In the rows, zero is written as 128.
Each row has a class, written as a number after it; each block has new classes, again numbered from 0 up.
[110 130 121 146 164 137 149 101 120  82 136 123 133 142 131 118 148  94
 111 128 100 152 148 129 158 175 148 131 160 125 135  88 115 122 170 145
 126]
7
[132 122 129 124 132 148 149 111 135 169 148 102 147 118 130 172 136 137
 148 118 104 121 116 135 113 112 120  95 119 144 151 147 117 142 115 123
 133]
6
[116 151 130 141 146 154 158  99 139 121 143 106 136 137 127  99 136  74
 103 144  81 172 142 115 165 160 129 102 169 121 146  97 128 123 170 158
 135]
1
[109 111 119 157 164 151 162 105  94 104 119 112 143 161 126  75 117  68
 119 138  86 151 150 125 141 130 135 118 147 133 161  97 117 106 161 154
 140]
3
[121 144 128 110 126 135 125  80 145 179 133 123 147 121 123 179 127 167
 148 120 143 131 129  92 129 103 125 112 122 121 134 134 140 121 131 100
 145]
1
[127 137 215 149 105 188 158 153 132  85 180  93 145  87  51 180 131 115
 125  94 143 137 106  63 140 135 150 153 189 117 152 180 145 185 135 129
  93]
5
[173 137  94 128 141 100 130 130 119 137 150 144  84 132 118 168 149 121
 115 118  54 142 170 167 137 115  92 101 103 128 139  97 125 104 139 141
 110]
6
[128  85 148 132 121 166 137 101 106 168 127 116 146 126 125 130 131 131
 149 113 129 133 122 122 107 100 110 120 123 131 135 123 108 139 140 132
 125]
6
[126 138 109 147 133 149 129 115  93 114 125 123 121 171 143  72 126  71
  90 151  75 165 149 122 143 130 121  76 153 133 151  90 149 107 160 132
 144]
4
[141 131 150 112  99 164 100 122 107 179 119 122 152 127 128 100 121 141
 130 123 129 128 138  86 101  77  82  88 123 107 110 140 127 141 141 108
 132]
1
[151 144 111 118 149 157 123  86 154 150 113 116 136 146 120 159 130 118
 147 135  91 106 162 125 110 104  97 107 104 123 151 137 123 131 141 116
 120]
3
[ 66 137 184 158 123 192 147 105 135 142  75 118 208 122  53 102  64 152
  93 115 100 133 109 128 176 190 128 174 176 148 132  84 141 175 128 136
 101]
8
[126 135 136 141 101 144 168 100 165  84 109 163 111 166  90 132  81 138
 104 161 140 157 204  84 155  70 183 126 126 144 142 129 185  92 136 158
  99]
0
[139  95 118 163 137  96 157 109 203 106  94 177 135 131 106 252 117  62
 129 143 144  93 200 173 138 110 140 134 111 177 205 193 126 131 152 143
 153]
0
[144 136 121 127 155 101 130 194  86 100 144 145  95 137 138 100 134 105
  86 116 126 134 153 178 127 139 108  80 131 136 111 116 157  95 127  92
 132]
8
[139 151 111 148 165 129 150 126 128 143 157 107 126 118 129 123 158 100
 107 123  80 140 150 144 145 131  98  70 131 141 130 129 130 120 146 133
 159]
1
[ 90 111 117 139 107 134 223 114 143 120 145 147 160 119 109 176 123  78
  84 131 175 141 124 136 127 178 172 166 188 148 136 150 118 154 134 204
 111]
5
[129 112 136 137 134 127 136 124 113 167 121 133 140 144 137 124 113 127
 118 114  99 135 128 159 126 131 102 108 113 153 115 131 106 125 125 123
 126]
6
[133 123 112 113 169 123 141 127 101 109 139 138 105 145  86 100 146 116
  98 117  77 100 176 163 147 135 120 120 103 130 132 136 151 111 142 108
 133]
2
[141 144 193 153 105 216 157 158 151  97 150  83 165  90 113 152 155  85
 192 131 134 100  97  94 131 146 125 160 175  71 108 146 108 165 145 172
  94]
7
[117 107 134 128 134 125 145  97 131 159 130 116 146 118 121 139 134 121
 153 108 149 142 125 119 117 134 138 171 101 123 121 128 108 136 127 112
 113]
2
[146 136 138  99 131 176  85 114 164 130 143 168 117 157  70 147 148 153
  78 146 138 120 183  99 132  76 115  32 159 109 139 157 201 107 184  53
 154]
0
[113 133 122 140 155 156 155  85  98 137 129 111 133 141 124  90 127  69
 117 126  60 173 158 119 161 135 119 105 147 122 165  69 130 114 169 142
 128]
1
[146 137 115 147  88 110 159 110 126 141 166 172 100 113  85 173 136 112
  82 147 185 131 132 108 153  95 107  83 164 133 160 127 178 112 123 119
 166]
7
[145 139  94 117 149 102 109 109  92 156 146 125  88 139 121 153 151 127
 132 111  77 146 148 125 142 118 114 105 101 114 141  94 140 112 147 103
 128]
4
[108 124 116 143 151 147 165 110  88 105 143 109 133 136 136  63 128  64
 116 139  75 160 136 138 157 158 139 103 150 132 146  81 122 124 146 157
 140]
7
[120 114 137 161 161 166 153 101  95  99 123  99 145 133 123  73 130  79
 118 135  75 155 137 132 126 129 125 118 147 126 127  86 117 126 154 168
 121]
5
[131 118 115 154 108 157 178  51 119 142 108 164 204 152  64 182  76  96
 150 134 145 106 170 113 125  80 136 129  68 160 146 131 157 114 117  88
 127]
2
[137 154 141 142 141 149 111 102 143 191 114 119 139 130 143 146 143 129
 149 103 143 112 160 117 116 114  85  91 100 107 122 144 132 132 135  84
 135]
1
[108 107 134 134 132 141 123 111 124 161 104 132 136 126 104 103 126 151
 116 127 116 133 122 120 134 116 112 117 121 129 118 115 141 130 141 121
 119]
0
[151 114 100 139 167 122 144 122  73 122 130 131 116 147 117 115 126  69
 111 120  43 137 136 148 137 151  82 113 125 144 145 118 108 113 146 139
 129]
3
[125 113 131 140 121 141 119  63 151 173 112 131 137 154 123 168 110 121
 150 125 130 148 157 100 130 109 128 133 127 108 149 108 127 123 146 135
 132]
4
[124 138 101 140 152 144 148  80 110 115 123 136 108 171 114  95 136  70
  84 142  68 159 175 123 160 152 135 121 144 127 162  84 143 107 171 133
 137]
2
[110 110 120 145 131 131 133  97  84 161 110 129 159 127 136 108 117 136
 159 123 128 136 115 129 105 102 130 140  99 133 110 113 126 108 123 129
 135]
5
[163 170  96 112 152 139 113 130 125 110 142 130  93 130 100 105 150  88
  80 141  26 126 179 162 158 145  94  90 149 128 155 111 135 134 156 137
 132]
7
[132 126 118 146 135 145 147 108  79 104 145 128  99 163 137  75 132  66
  90 147  83 167 135 124 133 120 113  99 151 133 138  86 144 101 158 146
 129]
5
[143 126 106  95 179 124 121 158  71 130 131 132  96 128 112  99 135 129
  94  91  78 122 167 161 125 135  95  97 120 133 134 129 139 124 124  87
 119]
3
[146  82 165 162 123 163 156 161 140  56 143  89 228  98  73 141 122 142
 189 141 162  55  86 102  85  87 119 161 129  75  66 173  80 133 126 204
 118]
3
[127 110 127 122 145 143 119 115  96 149 114 132 152 147 110 127 132 121
 132 120  93 122 141 115 121 116 100 114 120 120 122 121 107 131 174 117
 127]
3
[123 144 126 146 157 144 130 121 121 160 120 113 145 133 113 142 136 126
 127 121 120  94 124 143 126 131 106 102 129 120 141 128 142 121 129 105
 138]
8
[135 119 129 118 150 123 128 138 119 146 129 129 103 143 103  88 103 103
  90 112  51 148 174 180 143 147  86 114 117 142 126  90 121 138 137 150
 110]
8
[124 106 150 120 131 146 116  92 120 152 122 122 148 135 131 146 123 132
 153 123 132 121 126 118  97 100 120 117 105 138 119 149 117 144 140 106
 137]
5
[154 152 105 119 152 102 128 147 132 108 123 141 126 122 105 122 135 109
  91 144  78 118 143 166 144 162 115 119 125 124 106 135 130 119 128 124
 140]
2
[138 157 127 111 151 100 112 138 104  94 148 104  97 133 116  99 143  97
  92 119  52 132 145 122 159 173 110 105 120 112 144 129 113 150 158 135
 118]
1
[154 164  96 142 152 128 127 132 119 155 131 138  97 147 120 112 127 110
 104 125  31 159 174 170 149 141  84  99 114 142 121  77 150  97 139 140
 119]
8
[134 130 162 164  96 123 177 173 207 104 198 117 142 111 108 223 143 111
  99 135 182 127  67 144 130 129  89 155 202 142 141 152 138 111 123 145
  99]
8
[120 111 113 140 138 115 156 125  96  99 129 133 134 149 135  78 129  57
  90 161 102 159 127 143 141 127 132 114 151 140 151 101 129  94 158 125
 148]
2
[127 127 114 153 152 146 160  95 124 117 143 114 122 151 122 126 142  72
 105 134  77 156 160 143 149 140 136  95 148 127 175  85 119 120 163 157
 131]
6
[165 179 124 133 108  96 177 200 172  60 138 120 152  81 155 247 124  98
 135 185 112  89  61 134 117 138 109  50 179 127 176 200 165 115  67 139
 147]
3
[118 104 113 166 106 108 133  52  86  72  93 144 166 169  70  71  99  94
 120 159 163 105 149  87 133 119 156 170  43 138 129 112 118 135 161 129
 127]
2
[129 126 116 141 135 127 150 116  99 108 146 117 113 159 147 117 136  92
 102 139  89 155 137 131 138 131 136  85 132 146 151  98 119 120 152 142
 134]
6
[127 160 111 116 140 122 178 121 166 178  87 157 101 107  94 187 106 161
 111 162 102  98 126 169 181 107 112 146 177 134 164 129 180  79  97 150
 142]
3
[139 142  95  87 148 117 127 133 108 136 159 138  90 138 142 152 128 104
  74 117  70 149 133 178 126 146 106 110 150 177 139 124 127 134 121 106
 138]
5
[130 128 108 154 136 141 179 116 131  53 140  98 193 125 124 154 126  97
 137 150 173  91 121 135  96 118 182 111 109 156 172 178 124 125 106 128
 123]
6
[139 132 118 137 170 129 118 122 103 134 136 118 104 140 104  88 146 128
 112 101  66 142 175 156 148 152 131 120 107 121 127 113 113 125 151 140
 124]
6
[124 128 132 109 128 132 122 144 114 143 101 144 139 141 147 150 113 122
 148 118 139 122 149 131 116 132 130 130 114 132 119 140 114 141 138 101
 130]
3
[124  91 133 115 149 137 129  90 115 152 136 116 140 127 114 162 141 141
 156 112 168 108 104 121 100 128 118 144 113 122 128 136 120 125 140 103
 119]
8
[124 179 149  99 185 159 138  97 204  71 116 121  85 147 122 191 146 158
  48 109 130 112 201 122 168 208 154 126 196 137 144 163 147 164 146 117
 120]
1
[ 89 122 156 127 135 168 183  73 166 118  89 110 154 138 131 115  99 192
 144 133 203 158 135  78 136 168 221 195 142 124  60 141 132 131 114 178
  89]
4
[153 151  77 112 131 111 127 123 107 143 136 145 114 123 122 149 147 125
 121 132  98 142 157 140 122  98 122 126 102 141 140 112 150  97 129  92
 135]
2
[110 129 122 154 112 130 163 105 165 165  64 172 157 148  80  60 107  91
  77 176 117 100 190 182 156  99  90 113 122  98 134  91 166  97 149 159
 120]
2
[125 129 130 134 135 155 118  73 131 162 128 123 143 144 121 169 135 142
 139 118 116 122 142 112 105  88 108 111 118 125 137 119 134 130 144 108
 128]
5
[142 139  87 139 144  85  98 135 130 125 149 125 112 134 141 145 144 120
 133 126  56 150 124 171 147 153 103 134 106 141 124  96 118 107 139 134
 148]
4
[119 124 128 129 139 153 124  79 125 175 111 107 148 131 129  91 135 150
 133 124 134 129 142 102 116  96 105 126 121 107 118 115 119 118 146 136
 128]
1
[125 102 129 121 129 143 145  95 137 144 143 124 153 128 114 138 144 105
 149 134 140 130 124 125 114 113 124 135 113 121 134 129 130 117 149 104
 129]
2
[133 134 105 159 161 155 152 114 130 108 141 108 118 129 136 135 152  77
 134 140  85 162 140 122 141 137 145  94 147 124 151  98 140 109 148 145
 140]
0
[151 114 102 103 148 103 109 132  89 121 124 150 104 129 124 164 130 142
 123 124 106 114 107 142 129 138  93 144 130 137 121 125 119 108 132 107
 143]
3
[128 197 133 137 130 161 161 148 220 102  79 149 162 155  90 150 118 127
  30 189 109  78 202 137 145 103 122  41 199 145 178 204 186 128 153 135
 137]
3
[140 133 113 129 172 104 107 126 115 145 119 135  81 133 123 124 133 137
 107 126  77 135 124 150 156 134 110 106 119 145 132 128 147  98 124  93
 144]
0
[111 167 111 116 114 139 134 126 211 117 148 125 181 124 101 197 126 180
 107 161 117 103 102 164 128 106  99 110 173 111 154  82 180  88 120 116
 106]
8

A new block, with new classes numbered from 0.
[137 116 129 137 126 119  72 136 142 127 124 113 135 133 161  94 124 123
 144 148 135 135 181 110 130  85 135 136 137  96 107 134 144  84  87 100
  77]
2
[116  99 122 158 130 100  92 178 140  90 165 120 168 179 133 142  85  79
 143 112 127 127 163 160 155 105 115 108 125 129 123 109 145 124 122 135
  74]
8
[139 155 122  90 131 140 154  82 118 173  72 134  73 114 121 109 158 178
 110 143 130 119  75 120 141 121 134 129 126 134 142 153 110 140 130 140
 200]
9
[151 191 157  70 161 157 205  74 121 154  82 136  74  71 140 143 166 174
 127 130 105 139  59 148 104 185 127 120 158 162 109 145 102 153 176 113
 180]
1
[125 142 125 128 126 135 183 119 117 142 123 136  89 138 125 144 139 138
 124 105 109 101  89 140 127 134 131 112 129 169 115 132 124 167 150 129
 164]
2
[135 154 141  83 133 136 138 131 127 118 114 131 137 125 140 129 125 121
 148 115 119 141 130 132 127 136 136 119 142 124 103 117 121 143 148 122
 120]
8
[120 137 137 157 144 108 139 141 133 106 150 125 140 141 130 158 118 126
 136 126 112 117 114 163 147 138 121 106 135 143 131 124 120 131 146 135
 132]
10
[104 144 126 179 134 130 139 131 138 122 123 117 113 149 173 136 145 132
 134 132 120 101 140 141 126 137 119 124 155 153  73 141 129 143 123  91
 131]
5
[137 130 110 102 117 119 130 127 134 148  99 135 127 143 131 105 120 143
 131 147 139 124 122 123 134 101 148 133 119 120 138 126 129 125 113 143
 130]
11
[156 174 162 118 162 117 153 135 130 139 133 127 138  96 130 122 133 162
 107 133 128 171 145 131 122 154 125 119 124 108 142 118 121 119 105 134
 120]
10
[134 136 132 169 134 120 116 124 142 125 115 118 138 127 170 107 144 138
 129 150 128 111 155 125 120 127 130 126 147 112  92 139 129 107 105  98
 106]
10
[138 101 113  83 115 103  95 142 152 113 133 128 147 152 152 117  87 119
 147 145 131 165 151  99 134  98 152 127 124  85 133 116 153 112 135 110
  85]
6
[115 141 120 115 122 128 164 139 145 120 140 126  99 159 176 151 112 124
 152 118 104 123 102 137 128 162 138 120 144 151 105 130 140 162 166  99
 138]
5
[132 163 149  87 140 137 151 126 130 121 108 134 118 122 144 128 136 126
 147 112 111 136 121 139 125 147 135 125 150 129 101 120 118 147 143 120
 132]
8
[167 188 163  47 141 144 136  95 125 147  93 139 118  83 139 102 140 171
 145 139 120 159 109 125 119 141 156 124 150  98 124 133 122 118 150 139
 146]
4
[181 142 147  61 158 107  92 141 143 136 133 127 153 110 123  85 105 140
 119 151 146 206 182 114 127  95 128 127 112  75 164 112 139  88  84 134
  64]
1
[154 157 134 136 144 143 120  74 131 157  88 125  96  79 170 105 175 181
 143 168 133 133 122 123 123 127 135 127 158 122  97 146 124  88 122 115
 146]
4
[102 136 112 154 141 130 181 149 141 111 156 127 120 178 173 174 128 106
 158 113 101 100 111 136 124 173 131 111 140 155 104 116 140 170 150 109
 134]
12
[149 108 134 103 133  93  59 151 145 111 152 118 176 137 127 112  79 128
 133 156 141 167 162 141 151  91 127 117 118  78 167 116 141  76 120 142
  72]
10
[113 150 151 172 148 109 148 197 135  92 192 120 179 175 136 141  91  87
 133  99 115 141 179 144 115 151 120 110 119 126 106 106 141 166 128 124
  79]
5
[161 168 126  61 159 154 188  60 135 166  81 140  59  86 160 138 171 180
 140 147 117 145  63 129 121 162 138 124 154 154 125 150 118 144 157 109
 183]
1
[142 170 130  94 155 145 214  78 133 160  92 146  60  98 156 161 175 164
 145 130 103 121  54 134 124 176 133 123 157 173 113 154 118 165 162 103
 190]
1
[161 150 160  47 121 128  68 152 135 114 124 126 182 131 137  82  82 125
 162 146 141 178 173 109 120  93 161 134 123  47 137 123 142  86 128 153
  59]
4
[148 164 156  35 130 116  93 144 136 125 112 136 152 117 140  86  92 138
 154 145 131 176 145 117 127 103 155 142 126  65 135 111 121 101 133 135
  90]
11
[104 129 136 183 146 105 131 158 129 103 168 116 132 164 133 176 114 104
 143 117 109 113 119 167 158 133 115 112 133 156 124 117 126 135 146 125
 121]
7
[114 132 126 134 145 112 112 141 127 112 151 121 137 149 119 146 100 117
 139 129 126 131 115 154 154 113 114 115 121 127 144 126 125 120 137 138
 133]
9
[122 137 120 130 134 135 162 132 139 118 139 134  99 156 168 157 124 119
 151 113 115 120 100 123 137 153 138 129 143 148 112 141 135 152 147 110
 147]
3
[109 135 109 250 138 125 184 156 138  88 173 128 124 191 173 163 155 100
 147 106 102  67 135 147 112 161 121 115 156 184  56 137 146 171 111 109
 124]
4
[152 149 128  74 135 129 144 106 136 152 119 130  86 113 161 135 131 156
 154 137 115 151 100 119 132 136 144 122 140 125 131 136 136 122 151 108
 141]
2
[150 143 143 140 162 115 119 153 134 121 159 123 163 136 126 136 115 124
 121 124 134 168 171 137 122 143 131 118 123 111 142 108 140 130 109 137
 108]
3
[111 162 141 203 163 122 222 140 121 108 150 129 104 142 130 206 150 114
 132  95  87  80  81 185 136 181 100  98 148 215  99 134 112 186 163 127
 160]
1
[142 122 126 115 134 117  61  94 143 150  85 120 128 105 161  82 136 157
 130 174 149 161 164 108 129  75 137 132 142  87 122 130 132  71 101 103
 107]
6
[131 138 125  93 128 120 155 113 143 133 103 130  94 127 162 140 138 146
 137 134 116 142 101 118 128 149 148 125 145 133 123 132 140 136 148 104
 146]
6
[132 175 157  36 133 136 117 131 134 129 111 129 144 120 144 104 101 134
 146 131 131 160 136 128 128 119 141 122 140  84 119 123 127 128 158 118
 116]
5
[122 145 136 150 155 123 154 125 127 119 141 127 134 127 125 173 131 114
 139 113 118 118 110 178 145 145 109 101 141 162 119 118 121 145 152 136
 149]
8
[138 133 138 113 153 108  98 117 137 126 126 120 147 117 115 132  99 137
 133 144 132 165 127 151 142 103 127 108 125 108 160 113 127 105 143 144
 122]
6
[102 129 112 119 137 134 152 133 140 123 137 135 111 169 161 163 127 127
 162 124 112 113 109 122 134 151 137 128 138 141 116 130 137 154 134 108
 137]
12
[140 118 121  79 118 122 112 133 141 130 139 125 109 139 160 125 101 126
 158 134 120 155 128 113 132 116 150 128 127 114 133 125 148 112 136 106
 105]
2
[117 147 148 119 133 123 127 169 136 103 143 128 149 165 154 143 106  98
 156 108 107 133 135 132 137 128 150 118 135 114 100 112 129 154 150 119
 107]
7
[144 157 124  72 130 144 144  71 112 181  63 132  78 100 115 101 151 195
 112 156 134 134  72 117 135 118 136 129 125 124 148 149 104 130 141 142
 195]
9
[142 127 121  87 129 135 151 107 122 151 100 144 103 126 112 115 133 152
 119 127 129 125 106 124 141 105 125 129 123 134 136 134 119 151 138 137
 136]
1
[146 147 135 141 144 135 128  86 133 153  93 114  80  95 158 108 163 170
 138 158 121 132 125 125 125 118 134 132 149 138 105 140 114  97 105  97
 142]
2
[118 137 118 203 136 120 124 135 138 129 128 111 111 156 179 140 154 122
 136 134 117  96 142 132 140 131 129 126 149 154  88 135 133 127 101  91
 117]
7
[143 151 146 151 166 122 132 145 128 121 160 122 154 126 127 132 121 127
 122 124 131 166 159 130 109 149 118 119 124 119 130 112 129 126 117 134
 109]
3
[147 114 123  83 112 136 100 125 130 138 108 125 118 133 114  83 105 148
 124 142 148 140 134 119 139  73 145 132 113 100 156 128 125 104 117 152
 115]
0
[160 195 154 141 166 137 195  98 118 156 135 129 105  81 129 141 158 175
 118 126 117 150 102 151 103 188 123 115 137 148 127 120 121 144 136 136
 164]
4
[145 183 159 124 177 135 166 125 123 149 130 123 130 112 129 136 144 153
 114 126 123 153 135 146 112 171 126 114 124 131 143 112 120 141 110 137
 139]
12
[140 157 161  22 125 135  93 120 137 130  97 126 139 109 138  87  98 150
 147 151 130 175 135 123 131 103 157 133 135  78 128 122 120 113 152 123
 116]
5
[141 165 152  85 141 134 127 138 132 119 112 128 149 133 150 115 118 117
 147 116 121 143 140 137 122 140 141 115 144 106 102 124 127 145 146 125
 108]
8
[172 163 163  16 137 134  88 111 133 150  96 127 138  86 135  90 104 154
 150 147 132 185 140 118 124 102 162 131 128  62 142 124 131  96 144 125
 103]
2
[149 128 118  87 121 127 107 121 140 120 149 129 117 141 162 112 103 143
 163 146 128 156 124 108 135 117 144 130 132 104 132 130 146 106 135 127
 103]
4
[158 173 149 115 172 126 173 122 128 140 133 126 122  96 128 130 137 151
 121 130 119 167 133 139 116 157 123 119 128 141 134 110 121 143 113 121
 117]
1
[125 129 111 154 117 139 174 143 130 125 127 133 109 171 127 139 119 124
 127 101 120  84 112 148 129 126 134 118 132 153 116 130 127 167 137 136
 143]
0
[162 195 172  33 147 148 132  92 127 152  82 134 132  64 139 109 137 169
 133 143 130 167 106 124 124 137 147 125 140  82 134 137 106 111 159 131
 151]
10
[146 160 133 102 139 138 171  78 118 172  89 143  92 103 113 125 152 186
 108 135 124 123  77 138 130 137 124 115 133 134 143 141 101 145 153 144
 194]
10
[150 156 153  24 139 144  73  88 134 160  80 124 134  78 136  95 125 159
 152 168 142 182 124 104 138  92 161 136 130  66 148 126 118  82 137 129
 135]
7
[119 149 128 180 153 153 160  74 129 155  87 123  81  90 173 139 196 157
 130 146 125 106  98 131 118 156 126 126 166 167  85 152 110 126 131  96
 198]
3
[165 169 163   4 140 140  93  94 130 160  90 135 128  77 133  84 112 161
 156 151 133 186 129 112 127  89 157 131 134  62 142 124 121  91 146 127
 122]
2
[127 136 118 107 131 126 145 127 137 123 134 129 100 147 167 141 128 124
 150 115 114 130 110 132 136 155 130 121 143 147 110 128 140 151 144 107
 128]
8
[152 132 133  23 124 126  96  86 145 161  70 133 108  84 146  94 122 166
 139 171 144 187 125  93 126  90 154 139 133  71 152 128 133  73 129 116
 130]
6
[174 143 154  16 143 145  62  88 135 163  75 136 148  69 123  76 114 162
 139 164 157 199 144  97 136  82 159 136 127  48 163 133 119  73 129 146
 132]
3
[161 161 146 109 171 120 147 126 130 140 134 123 140 102 122 121 122 151
 126 140 127 177 151 130 113 144 121 117 124 116 142 112 124 125 109 126
  98]
1
[118 172 129 172 149 137 177  84 127 163  88 130  78  88 174 137 188 166
 137 152 120 101 100 145 116 158 126 139 161 169  88 135 109 124 117  97
 182]
11
[147 122 127 127 145 131  70  88 137 152  94 122 123 100 157  90 145 164
 130 176 153 153 152 113 137  92 133 132 148 100 119 142 123  74 104 111
 131]
3
[129 139 112  69 126 123 112 113 138 134 123 126  94 145 159 119 115 145
 155 148 123 145 107 107 142 120 140 136 133 105 137 136 133 117 130 106
 143]
9
[171 156 156  16 139 134  83 104 136 152  82 132 145  97 130  79 116 150
 142 151 146 185 148 118 135  99 154 130 131  62 144 125 124 100 127 137
 114]
8
[104 136 124 183 131 126 131 141 141 123 124 118 129 153 171 128 134 122
 136 131 121 103 147 137 118 137 120 119 151 143  73 140 133 139 125  91
 116]
5
[152 140 123 115 122 142 159 101 122 144 112 139 101 131 126 115 141 162
 123 132 126 121  95 132 125 127 142 122 130 144 127 136 126 144 144 155
 156]
4
[130 179 155  66 138 131 128 139 130 127 103 137 143 120 147 119 117 131
 160 126 124 143 129 134 129 130 154 138 136  96 116 119 119 131 145 130
 119]
11
[118 135 129 152 146 106 121 158 133 105 150 126 144 156 136 149  98 117
 150 124 121 124 128 169 149 130 124 121 130 140 133 115 128 126 138 146
 103]
11
[151 177 167  44 144 143  98 102 128 149  85 123 120  98 142  99 124 158
 147 149 128 168 116 119 137 112 158 133 134  83 134 131 109 105 143 126
 131]
7
[169 176 169  25 141 151 122 101 131 154  79 130 121  76 132  90 127 169
 141 149 140 172 119 130 124 116 160 134 140  74 142 132 112 100 152 135
 140]
0
[149 181 163 110 169 135 185  74 112 167  91 133  93  51 114 130 176 179
  94 132 127 164  90 145 102 178 126 117 138 155 135 131 108 130 147 117
 185]
6
[133 113 104 173 137 113 125 149 150 111 124 124 123 170 171 133 134 123
 137 134 119 108 159 136 137 116 124 123 148 145  85 132 145 138  96  95
  82]
1
[122 131 142 140 146 106  94 130 132 123 142 110 139 133 124 145 106 130
 148 151 124 141 128 150 163 102 127 115 125 118 147 114 117  98 134 133
 119]
7
[139 165 166  22 135 137  91 112 136 144  88 127 131  98 137  90 104 159
 149 150 131 183 132 118 135 108 156 127 135  72 136 128 114 109 147 126
 134]
5
[132 141 152  38 139 126  76 137 134 125 117 129 166 132 130  89  93 135
 153 151 138 171 156 112 137 101 154 132 125  64 148 112 129 101 121 128
  86]
12
[148 138 135 165 160 111 104 170 139  97 177 111 176 155 137 123 103 107
 127 125 134 169 185 129 121 128 127 119 118 111 129 103 138 125  95 131
  79]
3
[130 155 133  78 130 125 149 129 137 126 126 140 108 125 175 133 125 138
 163 142 118 143 109 120 126 141 150 143 138 126 116 125 135 124 149 117
 123]
11
